Below is a small trained network, with its code and all its weights. Each question gives an input and a class and asks what happens when units are switched off, that is, made to give their printed mean instead of their output.

import numpy as np


def w(rows, s, z=0):
    codes = np.array(rows[::2]) - 128.0
    scale = np.full(codes.shape[1], s)
    scale[-1] = z or s
    return codes * scale


def f(y):
    return np.maximum(y, 0)


def log_softmax(a):
    a = a - a.max(-1, keepdims=True)
    return a - np.log(np.exp(a).sum(-1, keepdims=True))


def net(x, mask):
    res = np.array(x, float).reshape(1, 4) / 4 @ E
    y = f(res @ A[0][:, :-1].T + A[0][:, -1])
    res = res + np.where(mask, y, B[0][:, -1]) @ B[0][:, :-1]
    return log_softmax(res[-1] @ U[:, :-1].T + U[:, -1])


A, B = {}, {}
E = w([
[125,132,105,131,122,142,128,123,137],'x0',
[94,85,93,208,183,128,63,174,118],'x1',
[194,104,241,112,100,173,8,131,227],'x2',
[169,200,63,181,62,119,79,133,79],'x3',
],0.011)
A[0] = w([
[76,61,171,97,189,112,167,88,154,150],'N1',
[120,24,101,165,176,126,68,244,78,12],'N2',
[247,100,176,100,121,243,19,178,213,61],'N3',
[178,204,164,41,48,172,211,44,156,3],'N4',
[243,186,107,165,60,90,77,155,2,85],'N5',
[91,119,116,197,178,158,75,197,159,86],'N6',
],0.0078,0.0073)
B[0] = w([
[184,37,83,63,136,147,34,54,147,203],'N1',
[105,56,108,152,141,61,182,208,165,179],'N2',
[192,213,86,63,255,119,142,160,85,250],'N3',
[78,144,132,117,61,94,158,244,221,185],'N4',
[118,39,29,145,164,160,64,101,222,207],'N5',
[114,166,234,165,86,101,178,188,229,184],'N6',
],0.008,0.013)
U = w([
[78,113,163,147,115,55,178,223,228,66],'0',
[111,169,45,85,254,95,182,135,16,101],'1',
[100,120,131,141,163,101,93,87,148,249],'2',
[120,38,96,124,156,205,46,46,212,41],'3',
[136,122,197,184,137,214,110,75,81,194],'4',
],0.0082,0.012)

Each question gives the input, the list of numbers given to net, and the class t.
The units are the neurons (one row each of A and B). Each row of codes is followed by its name. A weight is (code - 128) times the scale printed after its matrix; where a second scale follows, it is the last column's (A, B and U).
mask holds one flag per neuron, in row order. A switched-off neuron (its flag False) gives its mean, the last column of its row in B, instead of its output. The means were averaged over made-up inputs and are rounded, as every weight is.
A unit's drop is (log p(t) with every unit on - log p(t) with that unit switched off) / (log p(t) with every unit on - log p(t) with every unit switched off).
The circuit of an input: a set's keep is (log p(t) with only the set's units on - log p(t) with every unit switched off) / (log p(t) with every unit on - log p(t) with every unit switched off). Starting from all 6 units, units are removed one at a time, each time the one whose removal leaves the highest keep (on an exact tie, the one counted first), for as long as the keep stays at least 0.8.
circuit, biggest first: the units of the circuit, biggest drop first
most important unit: the unit with the biggest drop
top k neurons: the k neurons with the biggest drops, biggest first
drop of u: that unit's drop, to one decimal
input [-1,-5,-4,-6], class 3: most important unit -> N1
input [-1,-8,-7,-6], class 0: top 2 neurons -> [N4 N3]
input [-7,2,8,-7], class 1: top 2 neurons -> [N3 N5]
input [7,5,-5,8], class 3: top 2 neurons -> [N5 N3]
input [2,-1,-2,-4], class 3: circuit, biggest first -> [N3 N1]
input [-6,8,-4,-4], class 0: top 3 neurons -> [N2 N6 N3]
input [3,-6,5,5], class 0: top 2 neurons -> [N4 N1]
input [5,-2,-5,6], class 3: top 2 neurons -> [N5 N3]
input [0,-3,2,-2], class 4: circuit, biggest first -> [N5 N2]
input [-2,6,5,0], class 0: top 3 neurons -> [N6 N2 N1]
input [0,-6,4,3], class 0: top 2 neurons -> [N4 N1]
input [-3,6,4,6], class 0: top 2 neurons -> [N6 N1]
input [-4,1,-3,-6], class 3: top 2 neurons -> [N1 N3]
input [0,7,7,-3], class 0: most important unit -> N6
input [8,2,-7,6], class 2: drop of N4 -> -0.1
input [0,-8,-6,-7], class 0: drop of N1 -> -0.1
input [-6,4,6,3], class 1: drop of N5 -> 0.0
